X =
[[ 34  39  45 -35 -31  10]
 [ 14   7  20 -35  17 -75]]
Indices start at 1.
(1, 1)	34
(2, 5)	17
(2, 1)	14
(2, 3)	20
(1, 2)	39

a = [[46, 57, 65, 69, 67], [59, 68, 82, 40, 51], [83, 68, 71, 51, 60], [88, 87, 65, 70, 17], [81, 65, 73, 71, 78], [72, 58, 57, 70, 82], [77, 54, 74, 72, 67], [76, 57, 87, 77, 82], [57, 60, 54, 56, 93], [53, 88, 64, 61, 75], [77, 64, 92, 63, 68], [73, 34, 76, 66, 78], [72, 67, 90, 67, 66], [78, 69, 35, 97, 38], [89, 63, 85, 69, 73], [72, 74, 57, 62, 73]]
Indices start at 1.
(1, 1) => 46
(7, 1) => 77
(7, 4) => 72
(9, 5) => 93
(15, 2) => 63
(3, 5) => 60
(15, 4) => 69
(14, 4) => 97
(2, 1) => 59
(11, 5) => 68
(8, 4) => 77
(14, 5) => 38
(9, 4) => 56
(15, 3) => 85
(13, 4) => 67
(16, 4) => 62
(10, 1) => 53
(11, 3) => 92
(5, 2) => 65
(1, 4) => 69
(7, 2) => 54
(13, 5) => 66
(5, 1) => 81
(11, 1) => 77
(13, 3) => 90
(6, 4) => 70
(10, 3) => 64
(8, 2) => 57

M =
[[-0.178 -0.180 -0.234  0.143 -0.183 -0.212  0.140 -0.181  0.138  0.147
   0.144  0.143  0.146 -0.175 -0.177  0.137]
 [-0.102 -0.102 -0.129  0.069 -0.104 -0.119  0.069 -0.103  0.069  0.073
   0.071  0.071  0.072 -0.100 -0.100  0.067]
 [-0.052 -0.052 -0.059  0.020 -0.052 -0.057  0.022 -0.052  0.022  0.024
   0.023  0.023  0.023 -0.051 -0.050  0.021]
 [-0.179 -0.179 -0.235  0.143 -0.183 -0.212  0.139 -0.180  0.137  0.146
   0.143  0.143  0.146 -0.175 -0.177  0.137]
 [-0.153 -0.155 -0.200  0.118 -0.157 -0.182  0.117 -0.156  0.114  0.122
   0.119  0.119  0.122 -0.150 -0.152  0.114]
 [-0.154 -0.156 -0.201  0.119 -0.158 -0.182  0.118 -0.156  0.113  0.121
   0.119  0.118  0.123 -0.150 -0.154  0.114]
 [ 0.128  0.129  0.190 -0.153  0.132  0.164 -0.143  0.129 -0.138 -0.146
  -0.146 -0.145 -0.151  0.123  0.129 -0.143]
 [-0.102 -0.103 -0.129  0.070 -0.105 -0.118  0.070 -0.102  0.067  0.072
   0.070  0.069  0.073 -0.100 -0.101  0.066]
 [ 0.025  0.025  0.048 -0.053  0.026  0.038 -0.048  0.026 -0.048 -0.050
  -0.050 -0.051 -0.050  0.024  0.026 -0.051]
 [-0.128 -0.130 -0.165  0.094 -0.131 -0.151  0.094 -0.130  0.090  0.096
   0.094  0.094  0.098 -0.125 -0.128  0.090]]
Indices start at 1.
row 1 col 1 = -0.178
row 6 col 12 = 0.118
row 8 col 4 = 0.070
row 5 col 15 = -0.152
row 5 col 8 = -0.156
row 5 col 9 = 0.114
row 4 col 4 = 0.143
row 9 col 3 = 0.048
row 2 col 13 = 0.072
row 3 col 10 = 0.024
row 10 col 10 = 0.096
row 5 col 2 = -0.155
row 6 col 2 = -0.156
row 3 col 11 = 0.023
row 2 col 3 = -0.129
row 10 col 15 = -0.128
row 6 col 14 = -0.150
row 1 col 4 = 0.143
row 6 col 9 = 0.113
row 4 col 3 = -0.235
row 2 col 2 = -0.102
row 8 col 13 = 0.073
row 2 col 8 = -0.103
row 7 col 9 = -0.138
row 9 col 6 = 0.038
row 3 col 7 = 0.022
row 5 col 12 = 0.119
row 3 col 1 = -0.052
row 5 col 5 = -0.157
row 3 col 3 = -0.059
row 2 col 14 = -0.100
row 6 col 10 = 0.121

B =
[[-41 -49  16  59 -14  52]
 [ -7 -44  57  52  49  39]
 [-63  34  62 -54 -23  43]]
Rows and columns are counted from 1.
(1, 1)	-41
(2, 2)	-44
(3, 2)	34
(2, 1)	-7
(1, 3)	16
(3, 4)	-54
(3, 1)	-63
(1, 5)	-14
